Here is a tiny trained network, its code and every weight. The questions are about switching its units off for an input and a class, where a switched-off unit gives its printed mean instead of its output.

import numpy as np


def w(rows, s, z=0):
    codes = np.array(rows[::2]) - 128.0
    scale = np.full(codes.shape[1], s)
    scale[-1] = z or s
    return codes * scale


def f(y):
    return np.maximum(y, 0)


def log_softmax(a):
    a = a - a.max(-1, keepdims=True)
    return a - np.log(np.exp(a).sum(-1, keepdims=True))


def net(x, mask):
    res = np.array(x, float).reshape(1, 7) / 4 @ E
    y = f(res @ A[0][:, :-1].T + A[0][:, -1])
    res = res + np.where(mask, y, B[0][:, -1]) @ B[0][:, :-1]
    return log_softmax(res[-1] @ U[:, :-1].T + U[:, -1])


A, B = {}, {}
E = w([
[18,113,134,105],'x0',
[59,26,254,146],'x1',
[178,180,198,25],'x2',
[51,207,190,142],'x3',
[197,153,155,31],'x4',
[112,184,220,200],'x5',
[115,157,100,12],'x6',
],0.0059)
A[0] = w([
[213,138,31,135,182],'n0',
[139,89,99,47,253],'n1',
[124,120,126,129,53],'n2',
[82,58,148,186,170],'n3',
[198,176,131,206,217],'n4',
[48,72,192,131,202],'n5',
[9,168,112,157,163],'n6',
[48,132,112,252,144],'n7',
[85,194,71,145,150],'n8',
[175,76,145,170,143],'n9',
],0.014,0.0049)
B[0] = w([
[150,99,44,221,235],'n0',
[120,53,115,65,213],'n1',
[157,132,132,103,128],'n2',
[145,69,127,88,217],'n3',
[52,4,141,109,211],'n4',
[99,100,40,156,232],'n5',
[61,187,84,8,214],'n6',
[113,105,46,87,245],'n7',
[182,208,115,143,181],'n8',
[106,80,184,94,176],'n9',
],0.018,0.012)
U = w([
[46,213,161,96,61],'0',
[120,62,71,82,218],'1',
[128,131,159,185,70],'2',
[192,152,126,156,3],'3',
[69,88,255,109,119],'4',
],0.0089,0.0033)

Each question gives the input, the list of numbers given to net, and the class t.
The units are the neurons (one row each of A and B). Each row of codes is followed by its name. A weight is (code - 128) times the scale printed after its matrix; where a second scale follows, it is the last column's (A, B and U).
mask holds one flag per neuron, in row order. A switched-off neuron (its flag False) gives its mean, the last column of its row in B, instead of its output. The means were averaged over made-up inputs and are rounded, as every weight is.
A unit's drop is (log p(t) with every unit on - log p(t) with that unit switched off) / (log p(t) with every unit on - log p(t) with every unit switched off).
The circuit of an input: a set's keep is (log p(t) with only the set's units on - log p(t) with every unit switched off) / (log p(t) with every unit on - log p(t) with every unit switched off). Starting from all 10 units, units are removed one at a time, each time the one whose removal leaves the highest keep (on an exact tie, the one counted first), for as long as the keep stays at least 0.8.
circuit, biggest first: the units of the circuit, biggest drop first
k most important neurons: the k neurons with the biggest drops, biggest first
drop of u: that unit's drop, to one decimal
input [-1,-2,8,-2,2,2,-4], class 4: circuit, biggest first : [n7; n5; n6]
input [0,5,8,2,8,-3,-8], class 4: 3 most important neurons : [n7; n0; n6]
input [-7,0,0,4,4,1,-2], class 4: 2 most important neurons : [n7; n5]
input [-5,-3,7,-4,-5,8,-1], class 4: circuit, biggest first : [n7; n5; n4; n6]
input [-7,-8,-3,6,0,-2,7], class 3: 2 most important neurons : [n8; n7]
input [6,-6,-4,7,-4,6,4], class 0: circuit, biggest first : [n6; n8]
input [-2,3,8,-6,2,5,-1], class 4: 3 most important neurons : [n7; n0; n5]
input [-7,1,-1,0,2,4,-1], class 4: 2 most important neurons : [n7; n5]
input [4,-5,1,7,1,-5,4], class 0: drop of n7 : 0.2
input [-1,-1,3,4,2,1,1], class 4: drop of n5 : 0.2
